Here is a tiny trained network, its code and every weight. The questions are about switching its units off for an input and a class, where a switched-off unit gives its printed mean instead of its output.

import numpy as np


def w(rows, s, z=0):
    codes = np.array(rows[::2]) - 128.0
    scale = np.full(codes.shape[1], s)
    scale[-1] = z or s
    return codes * scale


def norm(h):
    return h / np.sqrt((h * h).mean(-1, keepdims=True) + 1e-5)


def f(y):
    return y / 2 * (1 + np.tanh(0.7978845608 * (y + 0.044715 * y**3)))


def log_softmax(a):
    a = a - a.max(-1, keepdims=True)
    return a - np.log(np.exp(a).sum(-1, keepdims=True))


def net(x, mask):
    res = np.array(x, float).reshape(1, 8) / 4 @ E
    u = 0
    for l in range(4):
        y = f(norm(res) @ A[l][:, :-1].T + A[l][:, -1])
        res = res + np.where(mask[u : u + 4], y, B[l][:, -1]) @ B[l][:, :-1]
        u += 4
    return log_softmax(norm(res)[-1] @ U[:, :-1].T + U[:, -1])


A, B = {}, {}
E = w([
[203,112,160],'x0',
[131,128,129],'x1',
[126,127,128],'x2',
[128,129,127],'x3',
[127,128,127],'x4',
[129,127,128],'x5',
[54,68,190],'x6',
[82,180,255],'x7',
],0.0027)
A[0] = w([
[157,236,137,85],'L0N1',
[204,153,93,86],'L0N2',
[128,150,2,6],'L0N3',
[144,221,186,192],'L0N4',
],0.0053,0.0018)
B[0] = w([
[35,97,182,175],'L0N1',
[187,137,254,188],'L0N2',
[170,180,79,203],'L0N3',
[104,211,140,252],'L0N4',
],0.0038,0.0015)
A[1] = w([
[141,109,118,75],'L1N1',
[171,3,126,180],'L1N2',
[184,13,65,151],'L1N3',
[36,165,140,253],'L1N4',
],0.0069,0.0024)
B[1] = w([
[98,105,127,110],'L1N1',
[82,47,253,190],'L1N2',
[89,111,177,225],'L1N3',
[92,159,185,255],'L1N4',
],0.0055,0.003)
A[2] = w([
[124,85,142,142],'L2N1',
[4,124,151,250],'L2N2',
[159,156,68,109],'L2N3',
[173,170,2,83],'L2N4',
],0.0068,0.0023)
B[2] = w([
[61,93,72,139],'L2N1',
[208,56,27,255],'L2N2',
[140,254,183,132],'L2N3',
[153,176,20,165],'L2N4',
],0.0052,0.0043)
A[3] = w([
[28,32,227,229],'L3N1',
[87,254,90,209],'L3N2',
[78,53,66,249],'L3N3',
[205,105,158,181],'L3N4',
],0.0064,0.0016)
B[3] = w([
[195,199,46,254],'L3N1',
[4,66,219,188],'L3N2',
[68,233,186,190],'L3N3',
[229,235,193,157],'L3N4',
],0.0042,0.0048)
U = w([
[80,255,57,170],'0',
[240,176,146,249],'1',
[9,134,193,103],'2',
[141,197,239,71],'3',
[97,55,51,120],'4',
[168,22,206,8],'5',
],0.016,0.0019)

Each question gives the input, the list of numbers given to net, and the class t.
The units are the neurons (one row each of A and B). Each row of codes is followed by its name. A weight is (code - 128) times the scale printed after its matrix; where a second scale follows, it is the last column's (A, B and U).
mask holds one flag per neuron, layer by layer. A switched-off neuron (its flag False) gives its mean, the last column of its row in B, instead of its output. The means were averaged over made-up inputs and are rounded, as every weight is.
A unit's drop is (log p(t) with every unit on - log p(t) with that unit switched off) / (log p(t) with every unit on - log p(t) with every unit switched off).
The circuit of an input: a set's keep is (log p(t) with only the set's units on - log p(t) with every unit switched off) / (log p(t) with every unit on - log p(t) with every unit switched off). Starting from the 12 units with the biggest drops (on a tie, the unit counted first), units are removed one at a time, each time the one whose removal leaves the highest keep (on an exact tie, the one counted first), for as long as the keep stays at least 0.8.
units of the circuit, in order: the units of the circuit, biggest drop first
k most important neurons: the k neurons with the biggest drops, biggest first
k most important neurons of layer l: the k neurons of layer l with the biggest drops, biggest first
input [5,-8,-2,6,0,5,7,1], class 1: units of the circuit, in order -> [L3N1]
input [5,4,0,-2,-1,-2,-8,4], class 3: 2 most important neurons -> [L2N2 L3N1]
input [-2,-7,-1,-3,-3,0,-8,4], class 2: units of the circuit, in order -> [L3N2 L0N1]
input [-3,4,4,6,0,5,8,3], class 0: 3 most important neurons -> [L3N3 L3N1 L1N4]
input [-7,-8,-4,-2,-3,-1,5,2], class 0: 2 most important neurons -> [L3N3 L1N4]
input [-5,3,-2,-5,0,-3,1,7], class 0: 3 most important neurons -> [L2N4 L3N1 L2N3]
input [-8,7,-3,1,0,4,-3,8], class 2: units of the circuit, in order -> [L3N2 L2N2]
input [-1,-3,-5,5,-1,-3,-7,5], class 2: units of the circuit, in order -> [L3N2 L0N1]
input [-7,8,-3,-4,-7,6,5,2], class 0: 3 most important neurons -> [L3N3 L1N4 L3N2]
input [8,-8,8,-7,7,-4,2,-1], class 5: 2 most important neurons of layer 2 -> [L2N3 L2N4]
input [0,-5,-6,-6,-3,-1,-8,5], class 2: 3 most important neurons -> [L3N2 L1N2 L3N1]
input [-1,3,6,6,0,-6,1,3], class 0: 3 most important neurons of layer 0 -> [L0N3 L0N2 L0N4]
input [-8,-4,7,8,-6,1,6,3], class 0: 3 most important neurons of layer 3 -> [L3N3 L3N2 L3N1]
input [8,-7,3,8,-6,2,2,-8], class 5: units of the circuit, in order -> [L1N2]
input [-3,0,-5,0,4,-5,6,1], class 0: 2 most important neurons -> [L3N3 L1N4]
input [-5,-3,4,-7,5,6,-4,5], class 2: 2 most important neurons -> [L1N2 L3N2]
input [-6,-7,2,1,2,-3,6,6], class 0: 2 most important neurons -> [L3N1 L2N2]
input [-8,7,-5,6,-1,4,7,-1], class 4: 2 most important neurons of layer 2 -> [L2N2 L2N3]
input [6,6,-5,-1,-2,3,2,-8], class 5: 2 most important neurons -> [L1N2 L1N3]
input [1,-7,-7,-5,-2,1,3,0], class 5: 3 most important neurons of layer 0 -> [L0N4 L0N1 L0N2]
input [6,-4,1,5,-5,-4,-7,2], class 3: units of the circuit, in order -> [L2N2]
input [3,4,1,8,-4,-1,8,6], class 1: 2 most important neurons of layer 2 -> [L2N2 L2N4]
input [-3,-2,-8,4,5,-7,-6,1], class 2: 2 most important neurons -> [L3N2 L0N1]
input [-3,-2,5,1,0,-4,-5,8], class 2: 2 most important neurons -> [L3N2 L1N2]
